Below is a small trained network, with its code and all its weights. Each question gives an input and a class and asks what happens when units are switched off, that is, made to give their printed mean instead of their output.

import numpy as np


def w(rows, s, z=0):
    codes = np.array(rows[::2]) - 128.0
    scale = np.full(codes.shape[1], s)
    scale[-1] = z or s
    return codes * scale


def norm(h):
    return h / np.sqrt((h * h).mean(-1, keepdims=True) + 1e-5)


def f(y):
    return np.maximum(y, 0)


def log_softmax(a):
    a = a - a.max(-1, keepdims=True)
    return a - np.log(np.exp(a).sum(-1, keepdims=True))


def net(x, mask):
    res = np.array(x, float).reshape(1, 5) / 4 @ E
    u = 0
    for l in range(2):
        y = f(norm(res) @ A[l][:, :-1].T + A[l][:, -1])
        res = res + np.where(mask[u : u + 12], y, B[l][:, -1]) @ B[l][:, :-1]
        u += 12
    return log_softmax(norm(res)[-1] @ U[:, :-1].T + U[:, -1])


A, B = {}, {}
E = w([
[112,121,114,132],'x0',
[151,254,72,90],'x1',
[229,51,10,114],'x2',
[105,108,132,21],'x3',
[124,137,129,129],'x4',
],0.00071)
A[0] = w([
[87,156,168,123,31],'0.n1',
[84,159,194,104,18],'0.n2',
[81,164,172,145,6],'0.n3',
[163,157,122,228,15],'0.n4',
[191,4,137,149,107],'0.n5',
[169,211,112,98,4],'0.n6',
[156,213,97,109,27],'0.n7',
[176,182,47,70,111],'0.n8',
[87,117,102,62,65],'0.n9',
[64,112,106,27,29],'0.n10',
[97,78,71,41,104],'0.n11',
[118,152,186,195,52],'0.n12',
],0.0022,0.0017)
B[0] = w([
[66,226,212,110,143],'0.n1',
[81,177,213,144,158],'0.n2',
[37,232,221,92,142],'0.n3',
[226,123,252,202,152],'0.n4',
[50,140,133,96,244],'0.n5',
[24,165,84,42,146],'0.n6',
[85,126,115,82,158],'0.n7',
[50,121,135,99,235],'0.n8',
[148,99,192,71,148],'0.n9',
[205,48,231,33,158],'0.n10',
[178,96,187,80,203],'0.n11',
[110,141,74,56,174],'0.n12',
],0.0031,0.0011)
A[1] = w([
[159,70,62,78,98],'1.n1',
[69,155,217,93,126],'1.n2',
[225,104,45,105,66],'1.n3',
[152,54,65,101,76],'1.n4',
[42,82,82,97,39],'1.n5',
[117,69,186,137,91],'1.n6',
[114,87,164,112,46],'1.n7',
[132,93,171,184,183],'1.n8',
[206,119,169,81,116],'1.n9',
[183,172,111,253,136],'1.n10',
[101,145,145,49,161],'1.n11',
[151,220,106,87,253],'1.n12',
],0.0037,0.0016)
B[1] = w([
[93,230,178,208,180],'1.n1',
[176,183,69,220,253],'1.n2',
[36,213,232,198,159],'1.n3',
[102,251,173,191,170],'1.n4',
[120,170,38,175,169],'1.n5',
[126,105,73,23,185],'1.n6',
[96,170,59,79,155],'1.n7',
[147,121,85,44,189],'1.n8',
[234,77,145,163,158],'1.n9',
[244,29,233,24,172],'1.n10',
[196,68,146,198,226],'1.n11',
[95,7,93,78,220],'1.n12',
],0.0027,0.0028)
U = w([
[44,240,247,232,171],'0',
[240,6,245,22,140],'1',
[213,74,32,189,179],'2',
[10,40,3,16,6],'3',
],0.0036,0.0024)

Each question gives the input, the list of numbers given to net, and the class t.
The units are the neurons (one row each of A and B). Each row of codes is followed by its name. A weight is (code - 128) times the scale printed after its matrix; where a second scale follows, it is the last column's (A, B and U).
mask holds one flag per neuron, layer by layer. A switched-off neuron (its flag False) gives its mean, the last column of its row in B, instead of its output. The means were averaged over made-up inputs and are rounded, as every weight is.
A unit's drop is (log p(t) with every unit on - log p(t) with that unit switched off) / (log p(t) with every unit on - log p(t) with every unit switched off).
The circuit of an input: a set's keep is (log p(t) with only the set's units on - log p(t) with every unit switched off) / (log p(t) with every unit on - log p(t) with every unit switched off). Starting from the 12 units with the biggest drops (on a tie, the unit counted first), units are removed one at a time, each time the one whose removal leaves the highest keep (on an exact tie, the one counted first), for as long as the keep stays at least 0.8.
circuit, biggest first: the units of the circuit, biggest drop first
most important unit: the unit with the biggest drop
top k neurons: the k neurons with the biggest drops, biggest first
top k neurons in layer l: the k neurons of layer l with the biggest drops, biggest first
input [-7,-6,-7,-8,-1], class 1: most important unit => 1.n10
input [5,-2,8,7,-6], class 0: circuit, biggest first => 1.n1, 1.n3
input [5,0,6,-6,6], class 0: top 2 neurons => 1.n3, 1.n4
input [2,-8,1,-7,-5], class 3: circuit, biggest first => 0.n5, 1.n11, 1.n6
input [4,-3,6,-8,-8], class 1: circuit, biggest first => 1.n10, 1.n2
input [-8,-3,-4,2,5], class 2: circuit, biggest first => 1.n2, 1.n3
input [-5,6,2,-2,0], class 3: circuit, biggest first => 1.n12, 0.n6
input [1,-6,-5,-5,7], class 3: top 3 neurons in layer 0 => 0.n12, 0.n5, 0.n8
input [6,4,-7,-8,0], class 1: top 3 neurons in layer 0 => 0.n5, 0.n8, 0.n4
input [-8,-4,-5,6,-6], class 2: top 2 neurons in layer 1 => 1.n2, 1.n10
input [7,6,1,-7,-3], class 1: top 2 neurons => 1.n10, 0.n4
input [6,-5,-3,4,-5], class 2: circuit, biggest first => 1.n2, 1.n5
input [-1,4,-3,0,-4], class 3: top 4 neurons in layer 1 => 1.n12, 1.n1, 1.n4, 1.n9
input [-7,4,-3,2,6], class 2: top 2 neurons => 1.n2, 1.n11
input [-5,5,6,-3,-7], class 0: circuit, biggest first => 1.n3
input [1,-2,6,-6,-1], class 0: top 3 neurons => 1.n3, 1.n4, 0.n5
input [-5,-7,3,-3,3], class 3: top 2 neurons => 0.n5, 1.n2
input [-4,-5,0,-4,2], class 3: top 2 neurons => 0.n5, 1.n11
input [7,7,-1,-8,-8], class 1: top 2 neurons => 1.n10, 0.n4
input [8,-1,-4,1,6], class 2: circuit, biggest first => 1.n2
input [2,-8,-5,-8,8], class 1: top 2 neurons => 1.n10, 0.n8
input [-6,5,-5,2,-8], class 2: top 2 neurons in layer 0 => 0.n5, 0.n8
input [-6,-1,-4,-4,6], class 2: top 2 neurons => 1.n2, 0.n12
input [3,7,1,-1,5], class 3: top 2 neurons in layer 1 => 1.n12, 1.n2
